Below is a small trained network, with its code and all its weights. Each question gives an input and a target symbol and asks what happens when units are switched off, that is, made to give their printed mean instead of their output.

import numpy as np


def w(rows, s, z=0):
    codes = np.array(rows[::2]) - 128.0
    scale = np.full(codes.shape[1], s)
    scale[-1] = z or s
    return codes * scale


def f(y):
    return y / 2 * (1 + np.tanh(0.7978845608 * (y + 0.044715 * y**3)))


def softmax(a):
    e = np.exp(a - a.max(-1, keepdims=True))
    return e / e.sum(-1, keepdims=True)


def log_softmax(a):
    a = a - a.max(-1, keepdims=True)
    return a - np.log(np.exp(a).sum(-1, keepdims=True))


def net(x, mask):
    ids = ['γεηπτφ'.index(c) for c in x.split()]
    T = len(ids)
    res = E[ids] + P[:T]
    u = 0
    for l in range(2):
        r = res
        for j in range(3):
            rows = slice(4 * j, 4 * j + 4)
            q, k, v = (r @ M[l][rows].T for M in (Q, K, V))
            z = softmax(np.where(np.tri(T) > 0, q @ k.T / 4**0.5, -1e9)) @ v
            o = O[l][rows]
            res = res + np.where(mask[u + j], z, o[:, -1]) @ o[:, :-1]
        u += 3
        y = f(res @ A[l][:, :-1].T + A[l][:, -1])
        res = res + np.where(mask[u : u + 8], y, B[l][:, -1]) @ B[l][:, :-1]
        u += 8
    return log_softmax(res[-1] @ U[:, :-1].T + U[:, -1])


Q, K, V, O, A, B = {}, {}, {}, {}, {}, {}
E = w([
[144,52,86,124,35,140,143],'γ',
[172,96,96,145,71,71,137],'ε',
[168,72,253,45,43,175,3],'η',
[55,122,69,63,179,204,109],'π',
[160,221,124,169,71,165,48],'τ',
[140,114,208,128,117,11,132],'φ',
],0.013)
P = w([
[192,144,99,54,189,74,99],'0',
[136,172,110,184,190,162,23],'1',
[63,229,99,108,150,37,69],'2',
[126,97,133,192,169,159,91],'3',
[228,255,79,75,140,58,177],'4',
[115,105,177,188,185,161,129],'5',
[91,255,142,113,14,154,105],'6',
[168,103,166,191,169,162,145],'7',
[136,159,143,69,147,35,52],'8',
],0.0093)
Q[0] = w([
[119,35,85,198,193,188,79],'0.h0',
[43,110,51,98,143,95,137],'0.h0',
[225,100,147,151,244,228,84],'0.h0',
[211,142,153,70,85,184,20],'0.h0',
[133,1,115,131,216,217,122],'0.h1',
[106,33,172,158,202,169,220],'0.h1',
[110,104,188,160,174,68,164],'0.h1',
[47,107,166,130,14,137,140],'0.h1',
[182,110,161,78,59,18,130],'0.h2',
[74,17,124,136,158,59,211],'0.h2',
[128,173,81,40,213,186,237],'0.h2',
[200,120,145,178,235,128,87],'0.h2',
],0.0073)
K[0] = w([
[85,94,74,176,157,179,111],'0.h0',
[82,87,83,117,217,108,204],'0.h0',
[62,114,242,158,86,200,26],'0.h0',
[122,162,142,165,5,110,170],'0.h0',
[141,63,164,201,206,140,102],'0.h1',
[127,107,81,218,220,166,83],'0.h1',
[116,113,87,115,85,187,61],'0.h1',
[254,213,104,105,154,160,149],'0.h1',
[57,187,176,84,42,127,169],'0.h2',
[169,110,200,141,122,139,99],'0.h2',
[91,84,131,110,189,86,95],'0.h2',
[43,69,161,223,122,178,95],'0.h2',
],0.0079)
V[0] = w([
[91,177,149,62,253,37,142],'0.h0',
[183,227,138,133,106,200,14],'0.h0',
[15,162,168,99,93,157,96],'0.h0',
[79,167,124,104,246,68,113],'0.h0',
[96,205,118,144,111,102,192],'0.h1',
[192,141,83,2,115,123,73],'0.h1',
[132,96,112,108,89,92,216],'0.h1',
[99,182,55,104,80,166,207],'0.h1',
[163,217,100,181,142,156,73],'0.h2',
[113,102,111,116,102,108,63],'0.h2',
[153,249,33,215,124,237,141],'0.h2',
[234,156,25,132,110,182,96],'0.h2',
],0.0071)
O[0] = w([
[164,137,91,106,116,161,74,143],'0.h0',
[72,141,164,163,107,97,133,253],'0.h0',
[173,130,192,136,147,152,128,131],'0.h0',
[195,157,66,154,135,147,76,124],'0.h0',
[166,156,102,133,102,113,81,97],'0.h1',
[95,2,120,124,153,96,111,255],'0.h1',
[187,125,114,81,105,123,145,90],'0.h1',
[132,185,104,143,130,84,156,54],'0.h1',
[112,142,173,192,110,71,69,187],'0.h2',
[130,116,69,108,160,116,107,182],'0.h2',
[81,205,205,137,175,95,132,93],'0.h2',
[63,122,122,147,141,68,137,169],'0.h2',
],0.0085,0.0068)
A[0] = w([
[167,150,51,201,163,104,153,53],'0.n0',
[98,185,181,119,127,115,95,31],'0.n1',
[119,74,154,234,104,211,120,134],'0.n2',
[36,141,40,52,90,106,188,131],'0.n3',
[101,127,200,155,191,250,167,157],'0.n4',
[162,115,137,254,127,81,48,254],'0.n5',
[122,89,104,64,147,199,164,83],'0.n6',
[185,87,201,212,54,64,176,145],'0.n7',
],0.007,0.0027)
B[0] = w([
[153,50,162,130,66,135,211,127],'0.n0',
[120,52,169,65,62,186,84,163],'0.n1',
[11,132,111,209,192,21,190,175],'0.n2',
[126,120,49,129,154,179,87,142],'0.n3',
[200,137,130,199,154,156,205,151],'0.n4',
[253,82,43,127,196,119,58,248],'0.n5',
[15,212,169,195,210,92,135,139],'0.n6',
[78,68,89,212,123,201,49,202],'0.n7',
],0.0057,0.012)
Q[1] = w([
[100,177,149,161,190,184,151],'1.h0',
[129,126,88,100,179,119,104],'1.h0',
[156,38,87,176,117,126,113],'1.h0',
[154,148,113,141,152,160,185],'1.h0',
[118,152,153,105,125,193,101],'1.h1',
[139,127,145,124,140,163,158],'1.h1',
[132,129,151,69,114,64,93],'1.h1',
[81,203,145,11,120,160,121],'1.h1',
[152,157,161,119,127,82,148],'1.h2',
[161,103,134,195,100,169,133],'1.h2',
[152,145,192,111,117,116,121],'1.h2',
[132,134,132,153,157,142,152],'1.h2',
],0.011)
K[1] = w([
[156,74,203,192,173,89,160],'1.h0',
[100,69,180,81,96,155,130],'1.h0',
[98,204,182,151,129,111,117],'1.h0',
[137,75,118,148,181,162,45],'1.h0',
[105,8,149,150,135,165,135],'1.h1',
[168,114,173,129,189,143,103],'1.h1',
[116,79,29,119,35,168,93],'1.h1',
[176,48,2,160,172,39,130],'1.h1',
[99,192,73,135,209,108,117],'1.h2',
[122,132,198,215,156,130,198],'1.h2',
[158,100,53,236,119,171,123],'1.h2',
[101,31,109,253,183,174,156],'1.h2',
],0.0085)
V[1] = w([
[153,125,173,140,105,92,171],'1.h0',
[68,110,97,44,111,187,138],'1.h0',
[67,159,150,102,156,155,89],'1.h0',
[97,97,159,141,75,109,216],'1.h0',
[100,112,149,104,32,48,101],'1.h1',
[162,107,94,116,138,125,254],'1.h1',
[124,243,61,125,160,95,183],'1.h1',
[181,87,105,163,112,41,94],'1.h1',
[154,150,203,96,85,146,149],'1.h2',
[89,173,134,137,190,113,89],'1.h2',
[89,103,140,92,171,121,224],'1.h2',
[135,104,169,87,129,105,30],'1.h2',
],0.0084)
O[1] = w([
[169,85,61,180,113,107,62,83],'1.h0',
[122,147,171,141,84,171,254,103],'1.h0',
[131,117,176,136,224,196,180,137],'1.h0',
[151,132,166,151,61,84,144,60],'1.h0',
[126,96,138,151,105,92,103,172],'1.h1',
[98,154,73,129,37,129,135,26],'1.h1',
[50,216,111,154,132,168,63,3],'1.h1',
[153,119,113,131,78,70,79,213],'1.h1',
[153,59,66,106,150,124,152,53],'1.h2',
[122,150,228,106,151,135,117,144],'1.h2',
[159,99,107,146,143,128,111,71],'1.h2',
[161,86,76,119,91,154,204,232],'1.h2',
],0.0081,0.019)
A[1] = w([
[68,185,150,175,140,164,150,2],'1.n0',
[154,137,175,125,160,169,177,180],'1.n1',
[81,130,88,120,112,74,127,87],'1.n2',
[87,119,177,2,93,111,123,136],'1.n3',
[19,127,137,149,89,102,161,115],'1.n4',
[136,181,127,116,68,61,103,188],'1.n5',
[140,101,88,119,173,72,148,167],'1.n6',
[101,140,186,129,187,119,187,217],'1.n7',
],0.0092,0.0044)
B[1] = w([
[218,85,150,98,108,57,134,139],'1.n0',
[44,123,32,223,94,138,87,179],'1.n1',
[3,102,207,214,114,76,141,144],'1.n2',
[112,253,42,178,138,106,56,173],'1.n3',
[99,249,158,57,177,182,143,139],'1.n4',
[103,99,101,81,19,138,203,169],'1.n5',
[86,222,227,179,125,135,206,250],'1.n6',
[90,117,90,121,31,216,70,211],'1.n7',
],0.0064,0.017)
U = w([
[124,184,186,145,145,106,237,184],'γ',
[111,142,76,212,160,40,181,18],'ε',
[160,70,169,106,168,158,250,86],'η',
[181,174,113,233,155,195,187,253],'π',
[157,164,98,255,212,45,151,106],'τ',
[224,86,60,126,149,125,152,187],'φ',
],0.0063,0.0031)

Each question gives the input, a string of symbols that net reads in full, and the target symbol t.
The units are the heads (4 rows each of Q, K, V and O) and the neurons (one row each of A and B). Each row of codes is followed by its name. A weight is (code - 128) times the scale printed after its matrix; where a second scale follows, it is the last column's (O, A, B and U).
mask holds one flag per unit, layer by layer, with each layer's heads first. A switched-off unit (its flag False) gives its mean, the last column of its rows in O or B, instead of its output. The means were averaged over made-up inputs and are rounded, as every weight is.
A unit's drop is (log p(t) with every unit on - log p(t) with that unit switched off) / (log p(t) with every unit on - log p(t) with every unit switched off).
The circuit of an input: a set's keep is (log p(t) with only the set's units on - log p(t) with every unit switched off) / (log p(t) with every unit on - log p(t) with every unit switched off). Starting from the 12 units with the biggest drops (on a tie, the unit counted first), units are removed one at a time, each time the one whose removal leaves the highest keep (on an exact tie, the one counted first), for as long as the keep stays at least 0.8.
units of the circuit, in order: the units of the circuit, biggest drop first
top k neurons: the k neurons with the biggest drops, biggest first
k most important neurons of layer l: the k neurons of layer l with the biggest drops, biggest first
input ε φ τ γ φ η ε, target φ: units of the circuit, in order -> (0.n2, 0.h0)
input γ η ε ε γ η η, target γ: units of the circuit, in order -> (0.h0, 0.n5, 1.h1)
input φ τ τ φ φ φ γ, target φ: units of the circuit, in order -> (1.n6, 0.h0)
input φ φ τ η ε γ φ, target ε: top 2 neurons -> (0.n5, 1.n2)
input φ ε φ, target φ: top neuron -> (0.n2)
input η η τ φ ε τ φ φ, target τ: units of the circuit, in order -> (0.h2, 1.h0, 1.h1)
input φ φ γ η γ τ γ, target γ: units of the circuit, in order -> (0.n5, 1.h0, 1.n4, 0.h2)
input φ π τ φ η η ε τ, target τ: units of the circuit, in order -> (1.h0, 0.h2)
input ε τ φ φ φ, target φ: units of the circuit, in order -> (0.h2, 0.h0)
input φ η φ φ η ε φ, target η: units of the circuit, in order -> (0.h1, 1.h1)
input η ε ε φ ε, target ε: units of the circuit, in order -> (0.h1, 1.h1, 1.n2, 1.h0)
input η φ π, target η: units of the circuit, in order -> (0.h1, 1.h1, 1.h0)
input φ η ε τ π τ, target τ: 3 most important neurons of layer 0 -> (0.n2, 0.n5, 0.n4)
input η τ π γ φ η τ γ, target τ: units of the circuit, in order -> (1.h0, 0.h2, 1.h1)
input ε η τ φ φ π η, target φ: units of the circuit, in order -> (1.n6)
input φ φ π π η φ π ε, target π: units of the circuit, in order -> (1.n1, 1.h0, 0.n5)
input τ η τ ε, target τ: top 2 neurons -> (0.n2, 0.n5)
input η η τ, target η: top 3 neurons -> (0.n5, 0.n1, 1.n3)
input τ φ τ φ π, target τ: units of the circuit, in order -> (1.h0, 1.h1, 0.h2)
input γ η η, target γ: top 3 neurons -> (0.n5, 1.n4, 0.n7)
input γ φ ε ε η, target ε: top 2 neurons -> (1.n3, 1.n6)
input η φ η π ε ε γ τ φ, target γ: 2 most important neurons of layer 0 -> (0.n3, 0.n5)
input ε φ ε τ φ, target ε: 4 most important neurons of layer 0 -> (0.n5, 0.n7, 0.n1, 0.n0)
input φ φ φ φ γ ε τ, target γ: 2 most important neurons of layer 1 -> (1.n4, 1.n5)
input η τ η π γ ε, target π: top 3 neurons -> (0.n5, 0.n7, 0.n1)
input φ τ η π π τ η, target π: 4 most important neurons of layer 0 -> (0.n1, 0.n5, 0.n7, 0.n6)
input η η φ η τ γ π η γ, target π: 2 most important neurons of layer 1 -> (1.n1, 1.n7)
